Here is a tiny trained network, its code and every weight. The questions are about switching its units off for an input and a class, where a switched-off unit gives its printed mean instead of its output.

import numpy as np


def w(rows, s, z=0):
    codes = np.array(rows[::2]) - 128.0
    scale = np.full(codes.shape[1], s)
    scale[-1] = z or s
    return codes * scale


def norm(h):
    return h / np.sqrt((h * h).mean(-1, keepdims=True) + 1e-5)


def f(y):
    return np.maximum(y, 0)


def log_softmax(a):
    a = a - a.max(-1, keepdims=True)
    return a - np.log(np.exp(a).sum(-1, keepdims=True))


def net(x, mask):
    res = np.array(x, float).reshape(1, 5) / 4 @ E
    u = 0
    for l in range(4):
        y = f(norm(res) @ A[l][:, :-1].T + A[l][:, -1])
        res = res + np.where(mask[u : u + 13], y, B[l][:, -1]) @ B[l][:, :-1]
        u += 13
    return log_softmax(norm(res)[-1] @ U[:, :-1].T + U[:, -1])


A, B = {}, {}
E = w([
[204,86,132,86,180,175,22,84,201,109,114,97],'x0',
[119,157,192,180,115,59,79,202,119,107,135,108],'x1',
[95,63,149,103,85,151,110,187,66,189,111,121],'x2',
[158,113,118,198,177,112,142,99,133,136,80,245],'x3',
[224,193,159,93,168,85,179,221,112,68,143,119],'x4',
],0.011)
A[0] = w([
[125,169,125,176,70,90,218,120,121,135,153,140,92],'0.n1',
[166,83,144,170,153,95,131,119,133,98,107,118,132],'0.n2',
[114,114,115,152,178,215,164,145,129,135,131,85,46],'0.n3',
[207,123,146,107,118,111,54,201,196,24,148,44,52],'0.n4',
[113,173,166,155,169,34,62,97,151,162,85,213,22],'0.n5',
[187,164,143,114,131,101,144,176,106,122,128,133,148],'0.n6',
[104,93,83,69,64,172,134,77,109,220,179,126,87],'0.n7',
[145,152,150,96,138,49,152,161,151,102,202,20,4],'0.n8',
[112,95,186,110,113,97,152,66,171,127,137,82,122],'0.n9',
[173,113,142,102,97,255,58,98,147,161,92,95,69],'0.n10',
[171,165,92,124,202,98,114,81,165,93,157,178,3],'0.n11',
[223,181,120,107,215,87,134,72,218,79,144,152,54],'0.n12',
[171,155,225,111,130,55,185,182,120,89,119,151,91],'0.n13',
],0.0079,0.0044)
B[0] = w([
[92,119,96,163,192,112,149,189,200,142,168,102,199],'0.n1',
[29,138,105,152,136,114,191,108,151,147,152,118,168],'0.n2',
[131,131,134,129,112,136,108,94,74,102,142,116,141],'0.n3',
[1,140,191,170,144,99,191,185,146,63,220,81,255],'0.n4',
[133,181,113,228,71,138,82,158,118,132,132,140,186],'0.n5',
[101,153,120,75,201,104,120,173,99,165,93,175,208],'0.n6',
[29,114,100,78,156,161,92,138,106,152,96,138,220],'0.n7',
[131,176,154,79,31,38,49,17,94,139,147,125,211],'0.n8',
[111,144,138,120,196,131,124,203,65,134,96,171,161],'0.n9',
[127,55,166,153,125,177,197,194,173,146,127,29,224],'0.n10',
[149,172,63,171,193,195,149,90,157,108,41,127,185],'0.n11',
[139,136,65,114,157,109,120,61,156,13,73,126,241],'0.n12',
[156,129,168,72,197,142,123,102,71,183,97,125,228],'0.n13',
],0.0078,0.0075)
A[1] = w([
[199,162,184,48,70,70,109,111,121,114,145,30,111],'1.n1',
[178,165,150,76,72,93,50,165,131,66,184,47,120],'1.n2',
[220,112,151,86,128,81,177,157,36,191,88,173,8],'1.n3',
[167,134,67,143,113,143,115,110,131,33,117,174,106],'1.n4',
[48,53,108,52,101,105,182,139,183,96,155,142,33],'1.n5',
[156,156,159,117,77,94,89,137,159,152,149,89,54],'1.n6',
[143,94,172,83,144,112,137,153,84,154,62,159,50],'1.n7',
[220,103,82,183,192,126,139,102,185,31,173,112,45],'1.n8',
[107,173,132,102,99,88,74,122,51,105,208,169,169],'1.n9',
[150,2,103,25,34,229,103,85,96,157,62,103,1],'1.n10',
[170,146,172,232,67,120,84,114,130,168,135,226,14],'1.n11',
[130,39,131,101,78,196,128,126,135,118,206,99,69],'1.n12',
[84,105,94,115,36,135,169,152,126,198,134,90,38],'1.n13',
],0.0076,0.0029)
B[1] = w([
[51,219,186,108,77,90,7,128,129,98,228,207,229],'1.n1',
[199,114,174,45,102,17,103,105,144,95,255,144,237],'1.n2',
[155,118,106,161,207,93,185,205,62,140,120,75,171],'1.n3',
[177,203,154,96,152,106,130,102,184,150,64,182,193],'1.n4',
[86,107,74,140,86,163,103,158,134,107,171,164,207],'1.n5',
[168,147,165,129,160,83,119,108,123,63,161,162,158],'1.n6',
[141,125,155,130,143,61,157,139,71,126,109,12,169],'1.n7',
[151,164,147,126,190,179,181,155,169,86,36,182,233],'1.n8',
[108,238,111,72,170,139,193,69,130,161,129,134,221],'1.n9',
[187,78,102,43,60,144,9,72,44,176,113,62,254],'1.n10',
[206,209,174,230,78,57,76,129,166,230,182,99,173],'1.n11',
[156,92,128,129,147,154,115,204,109,191,101,160,198],'1.n12',
[144,143,104,156,155,140,133,3,104,8,89,170,212],'1.n13',
],0.0071,0.0057)
A[2] = w([
[103,55,154,89,90,106,130,212,99,206,127,117,153],'2.n1',
[190,136,106,247,109,122,149,92,159,209,156,116,87],'2.n2',
[162,79,105,75,68,205,122,127,101,212,115,119,4],'2.n3',
[198,135,96,186,106,134,112,85,141,112,75,123,68],'2.n4',
[88,132,69,131,73,169,173,80,112,162,140,174,37],'2.n5',
[184,182,198,153,174,161,192,120,82,106,102,185,37],'2.n6',
[97,145,81,185,110,114,136,123,135,104,109,66,37],'2.n7',
[147,96,232,122,120,128,142,158,180,67,157,48,53],'2.n8',
[168,86,162,152,108,133,101,164,174,119,197,120,42],'2.n9',
[127,64,187,98,183,149,156,254,161,113,146,101,144],'2.n10',
[79,106,121,196,100,102,89,107,176,166,148,120,121],'2.n11',
[61,123,81,138,74,146,190,115,114,54,166,109,60],'2.n12',
[57,114,82,192,92,90,192,81,164,159,143,104,70],'2.n13',
],0.0083,0.0031)
B[2] = w([
[185,141,65,126,165,100,154,45,143,72,104,150,254],'2.n1',
[128,158,241,68,43,140,59,222,143,142,85,132,209],'2.n2',
[99,151,106,112,89,161,3,53,56,117,72,108,242],'2.n3',
[76,246,135,78,123,78,133,150,152,171,128,127,198],'2.n4',
[120,79,149,170,100,152,169,128,169,22,254,111,200],'2.n5',
[171,60,76,81,94,131,145,102,125,143,96,80,216],'2.n6',
[101,110,131,98,135,138,165,146,145,134,117,206,158],'2.n7',
[138,144,143,113,126,167,142,100,227,221,174,80,218],'2.n8',
[169,119,147,224,173,186,171,165,165,121,150,167,158],'2.n9',
[224,70,49,201,140,166,153,77,150,203,255,110,226],'2.n10',
[177,103,161,120,66,140,173,231,134,137,143,161,210],'2.n11',
[131,88,162,208,146,124,199,120,62,73,119,200,181],'2.n12',
[117,165,128,138,130,205,151,179,174,117,176,201,201],'2.n13',
],0.0077,0.005)
A[3] = w([
[151,147,127,188,140,104,141,202,72,186,70,128,110],'3.n1',
[79,36,80,116,81,165,140,138,106,120,126,155,66],'3.n2',
[140,197,92,149,150,163,112,100,166,95,65,184,74],'3.n3',
[164,129,111,135,210,144,121,99,180,89,43,150,2],'3.n4',
[155,112,121,104,123,108,162,85,169,71,52,151,44],'3.n5',
[181,109,131,109,150,145,185,87,199,97,45,139,69],'3.n6',
[129,2,132,167,115,155,86,132,164,90,181,66,57],'3.n7',
[121,73,68,152,56,177,77,75,96,156,99,143,49],'3.n8',
[141,145,131,169,141,137,116,168,176,141,171,157,56],'3.n9',
[123,131,106,35,192,120,80,126,148,143,150,82,86],'3.n10',
[119,146,151,177,78,102,68,164,170,178,84,202,41],'3.n11',
[106,68,98,72,100,156,56,102,64,138,73,146,18],'3.n12',
[135,170,203,132,106,75,125,153,138,132,139,98,103],'3.n13',
],0.0097,0.0038)
B[3] = w([
[155,56,73,91,90,158,134,135,132,210,82,170,195],'3.n1',
[90,100,75,167,133,176,100,119,107,73,136,89,214],'3.n2',
[83,88,146,112,143,99,126,126,175,23,12,98,247],'3.n3',
[96,122,88,196,153,93,173,121,200,78,81,75,244],'3.n4',
[149,134,142,157,184,83,151,101,184,104,35,133,201],'3.n5',
[90,106,182,104,126,71,131,107,192,130,73,86,235],'3.n6',
[153,78,135,180,186,171,149,126,193,234,127,52,210],'3.n7',
[129,132,102,126,109,116,105,35,69,102,107,96,251],'3.n8',
[203,94,165,127,91,170,95,79,111,138,83,106,188],'3.n9',
[104,121,184,232,63,99,114,180,117,106,130,188,245],'3.n10',
[118,129,165,80,90,185,17,134,95,135,74,184,206],'3.n11',
[130,166,111,146,127,137,66,48,61,153,80,2,253],'3.n12',
[128,151,106,29,80,161,93,109,108,136,99,167,241],'3.n13',
],0.0078,0.0065)
U = w([
[181,72,181,140,146,162,104,130,251,179,229,57,2],'0',
[62,110,103,174,105,171,205,131,120,69,185,183,47],'1',
[154,147,187,134,45,152,83,183,161,200,82,197,108],'2',
[185,120,58,111,187,68,214,179,50,220,108,122,18],'3',
[123,218,193,29,103,30,101,122,105,88,228,110,230],'4',
[147,159,124,122,194,73,173,111,237,58,17,111,230],'5',
[102,90,85,129,99,182,63,37,66,130,109,36,180],'6',
],0.014,0.0017)

Each question gives the input, the list of numbers given to net, and the class t.
The units are the neurons (one row each of A and B). Each row of codes is followed by its name. A weight is (code - 128) times the scale printed after its matrix; where a second scale follows, it is the last column's (A, B and U).
mask holds one flag per neuron, layer by layer. A switched-off neuron (its flag False) gives its mean, the last column of its row in B, instead of its output. The means were averaged over made-up inputs and are rounded, as every weight is.
A unit's drop is (log p(t) with every unit on - log p(t) with that unit switched off) / (log p(t) with every unit on - log p(t) with every unit switched off).
The circuit of an input: a set's keep is (log p(t) with only the set's units on - log p(t) with every unit switched off) / (log p(t) with every unit on - log p(t) with every unit switched off). Starting from the 12 units with the biggest drops (on a tie, the unit counted first), units are removed one at a time, each time the one whose removal leaves the highest keep (on an exact tie, the one counted first), for as long as the keep stays at least 0.8.
circuit, biggest first: the units of the circuit, biggest drop first
top k neurons: the k neurons with the biggest drops, biggest first
top k neurons in layer l: the k neurons of layer l with the biggest drops, biggest first
drop when u is switched off: that unit's drop, to one decimal
input [-3,0,-6,-2,5], class 4: circuit, biggest first => (0.n8)
input [-7,0,-3,2,-4], class 1: top 2 neurons => (0.n1; 2.n5)
input [-5,-7,-7,-3,-8], class 1: circuit, biggest first => (2.n5; 2.n13)
input [7,-8,7,3,8], class 0: circuit, biggest first => (0.n10; 2.n10)
input [6,-1,-1,-3,5], class 4: top 2 neurons in layer 0 => (0.n8; 0.n1)
input [-1,-7,-3,-7,2], class 4: circuit, biggest first => (0.n8; 1.n1)
input [1,-3,6,7,2], class 2: top 4 neurons => (1.n11; 2.n2; 0.n13; 0.n7)
input [4,5,-7,-4,-1], class 4: top 3 neurons => (0.n8; 0.n4; 1.n2)
input [-5,8,0,1,6], class 3: top 2 neurons => (0.n13; 0.n6)
input [7,2,-7,-6,3], class 4: top 3 neurons => (0.n8; 0.n4; 1.n2)
input [8,5,7,5,8], class 0: top 2 neurons => (2.n10; 0.n4)
input [-8,7,-8,-1,-2], class 2: top 2 neurons => (0.n4; 0.n1)
input [8,-8,8,-3,7], class 0: top 2 neurons => (0.n4; 0.n10)
input [2,8,5,8,2], class 2: top neuron in layer 2 => (2.n2)
input [8,-2,-6,-1,-8], class 5: top 2 neurons => (0.n12; 1.n8)
input [4,4,2,-5,2], class 4: top 2 neurons => (0.n8; 1.n1)
input [-6,7,4,8,3], class 3: top 2 neurons => (0.n13; 1.n3)
input [6,1,-2,5,-8], class 2: top 3 neurons => (0.n5; 0.n13; 2.n2)
input [-6,-5,6,5,0], class 1: top 2 neurons => (0.n1; 0.n13)
input [-7,7,1,1,-2], class 2: top neuron => (0.n4)
input [-6,0,-4,4,-7], class 2: top 3 neurons => (1.n11; 0.n4; 2.n2)
input [-8,7,-3,-2,-8], class 1: top 2 neurons in layer 2 => (2.n12; 2.n5)
input [0,1,-7,-4,7], class 4: drop when 0.n8 is switched off => 1.6
input [8,4,0,0,2], class 0: drop when 0.n4 is switched off => 1.0
input [-6,8,5,0,5], class 3: drop when 0.n13 is switched off => 0.1
input [-1,4,-1,1,8], class 4: drop when 0.n8 is switched off => 0.2
input [3,0,-8,-6,1], class 4: top neuron in layer 1 => (1.n2)
